Below are the code and all the weights of a small trained network. Each question names an input and a target symbol and asks about switching units off, where a switched-off unit gives its printed mean instead of its output.

import numpy as np


def w(rows, s, z=0):
    codes = np.array(rows[::2]) - 128.0
    scale = np.full(codes.shape[1], s)
    scale[-1] = z or s
    return codes * scale


def f(y):
    return np.maximum(y, 0)


def softmax(a):
    e = np.exp(a - a.max(-1, keepdims=True))
    return e / e.sum(-1, keepdims=True)


def log_softmax(a):
    a = a - a.max(-1, keepdims=True)
    return a - np.log(np.exp(a).sum(-1, keepdims=True))


def net(x, mask):
    ids = ['γδεζηθλμξπστφψω'.index(c) for c in x.split()]
    T = len(ids)
    res = E[ids] + P[:T]
    q, k, v = (res @ M[0].T for M in (Q, K, V))
    z = softmax(np.where(np.tri(T) > 0, q @ k.T / 3**0.5, -1e9)) @ v
    res = res + np.where(mask[0], z, O[0][:, -1]) @ O[0][:, :-1]
    y = f(res @ A[0][:, :-1].T + A[0][:, -1])
    res = res + np.where(mask[1:9], y, B[0][:, -1]) @ B[0][:, :-1]
    return log_softmax(res[-1] @ U[:, :-1].T + U[:, -1])


Q, K, V, O, A, B = {}, {}, {}, {}, {}, {}
E = w([
[151,133,86,144,237],'γ',
[193,111,62,2,119],'δ',
[213,94,163,133,99],'ε',
[200,139,131,28,152],'ζ',
[65,127,196,86,128],'η',
[45,80,115,123,54],'θ',
[202,130,100,115,98],'λ',
[151,52,144,147,105],'μ',
[132,173,142,55,124],'ξ',
[71,40,144,148,77],'π',
[163,60,69,157,63],'σ',
[146,83,105,99,123],'τ',
[96,168,100,88,68],'φ',
[127,106,77,79,47],'ψ',
[131,99,223,132,140],'ω',
],0.018)
P = w([
[126,99,68,101,254],'0',
[146,82,127,65,93],'1',
[147,79,126,60,97],'2',
[143,77,129,59,94],'3',
[146,73,127,54,97],'4',
[144,70,130,51,99],'5',
[144,70,126,52,100],'6',
[149,69,129,49,103],'7',
[149,72,127,48,113],'8',
[145,70,126,41,118],'9',
[156,83,130,27,126],'10',
],0.0083)
Q[0] = w([
[80,180,105,248,150],'head 0',
[146,45,128,35,120],'head 0',
[134,107,98,80,138],'head 0',
],0.014)
K[0] = w([
[170,154,197,83,18],'head 0',
[101,155,72,161,229],'head 0',
[194,112,115,163,244],'head 0',
],0.011)
V[0] = w([
[57,115,7,86,91],'head 0',
[177,63,103,198,115],'head 0',
[42,77,162,185,137],'head 0',
],0.014)
O[0] = w([
[48,198,84,43,104,221],'head 0',
[175,200,251,121,57,116],'head 0',
[91,84,194,40,196,2],'head 0',
],0.014,0.0076)
A[0] = w([
[75,121,125,114,24,30],'neuron 0',
[11,73,202,105,102,87],'neuron 1',
[168,253,102,224,80,161],'neuron 2',
[85,144,40,223,152,79],'neuron 3',
[96,148,255,158,110,251],'neuron 4',
[40,191,110,190,138,56],'neuron 5',
[131,213,197,112,78,156],'neuron 6',
[181,79,165,228,234,174],'neuron 7',
],0.0071,0.003)
B[0] = w([
[76,186,112,182,154,228],'neuron 0',
[132,121,119,96,194,171],'neuron 1',
[102,167,168,177,254,249],'neuron 2',
[241,109,136,106,100,233],'neuron 3',
[147,48,89,58,15,180],'neuron 4',
[193,90,109,55,137,164],'neuron 5',
[113,96,220,163,125,224],'neuron 6',
[164,217,108,109,204,147],'neuron 7',
],0.0092,0.011)
U = w([
[135,211,97,147,233,86],'γ',
[234,87,207,209,80,102],'δ',
[239,50,49,82,52,56],'ε',
[165,38,190,95,64,160],'ζ',
[101,55,189,67,120,119],'η',
[78,172,161,83,200,109],'θ',
[164,81,133,124,85,180],'λ',
[72,118,38,96,60,168],'μ',
[119,215,229,109,102,130],'ξ',
[110,13,102,112,194,235],'π',
[186,107,79,238,111,106],'σ',
[85,201,135,133,58,251],'τ',
[221,68,169,80,179,111],'φ',
[51,204,187,251,165,63],'ψ',
[2,193,95,162,85,134],'ω',
],0.0064,0.003)

Each question gives the input, a string of symbols that net reads in full, and the target symbol t.
The units are the heads (3 rows each of Q, K, V and O) and the neurons (one row each of A and B). Each row of codes is followed by its name. A weight is (code - 128) times the scale printed after its matrix; where a second scale follows, it is the last column's (O, A, B and U).
mask holds one flag per unit, heads first, then neurons. A switched-off unit (its flag False) gives its mean, the last column of its rows in O or B, instead of its output. The means were averaged over made-up inputs and are rounded, as every weight is.
A unit's drop is (log p(t) with every unit on - log p(t) with that unit switched off) / (log p(t) with every unit on - log p(t) with every unit switched off).
The circuit of an input: a set's keep is (log p(t) with only the set's units on - log p(t) with every unit switched off) / (log p(t) with every unit on - log p(t) with every unit switched off). Starting from all 9 units, units are removed one at a time, each time the one whose removal leaves the highest keep (on an exact tie, the one counted first), for as long as the keep stays at least 0.8.
units of the circuit, in order: the units of the circuit, biggest drop first
unit that matters most: the unit with the biggest drop
top k neurons: the k neurons with the biggest drops, biggest first
drop of u: that unit's drop, to one decimal
input ψ ε ζ π η ω η ε θ, target ω: unit that matters most -> neuron 0
input λ η δ δ ξ ω μ ξ θ θ, target ψ: units of the circuit, in order -> (head 0; neuron 2)
input ξ ψ δ ξ ζ φ ξ ε σ, target ε: units of the circuit, in order -> (head 0; neuron 3)
input μ ξ ξ λ φ τ π, target ζ: units of the circuit, in order -> (head 0; neuron 4)
input ξ ζ ε, target ε: units of the circuit, in order -> (head 0; neuron 3)
input π δ λ ε ε φ ω φ ζ ω, target η: units of the circuit, in order -> (head 0; neuron 4)
input δ ξ η τ τ μ, target γ: units of the circuit, in order -> (neuron 2; head 0; neuron 5)
input λ δ η ξ ξ ξ η, target ψ: units of the circuit, in order -> (head 0; neuron 2)
input ω ξ ζ σ, target φ: units of the circuit, in order -> (head 0; neuron 7)
input ξ φ ε ω, target ε: top 2 neurons -> (neuron 3; neuron 2)
input δ ξ φ δ, target γ: units of the circuit, in order -> (head 0; neuron 2)
input δ τ ε φ θ, target γ: top 4 neurons -> (neuron 2; neuron 5; neuron 3; neuron 0)
input σ ψ θ ω ε π, target ξ: top 2 neurons -> (neuron 0; neuron 6)
input σ ζ φ λ ε ψ π π ξ, target ξ: units of the circuit, in order -> (head 0)
input μ λ λ δ θ, target ζ: top 2 neurons -> (neuron 4; neuron 2)
input θ ζ ζ γ ε η θ φ, target ψ: top 2 neurons -> (neuron 3; neuron 4)
input ξ ψ ε ζ ξ ψ φ, target ε: drop of neuron 3 -> 0.6
input θ ε φ δ λ μ, target θ: drop of neuron 0 -> 0.0
input ε η η ε δ μ δ ξ, target δ: drop of neuron 1 -> 0.0
input ζ η τ τ, target σ: drop of neuron 2 -> 0.4
input θ τ φ η θ ε ε φ ζ δ ξ, target θ: units of the circuit, in order -> (head 0)
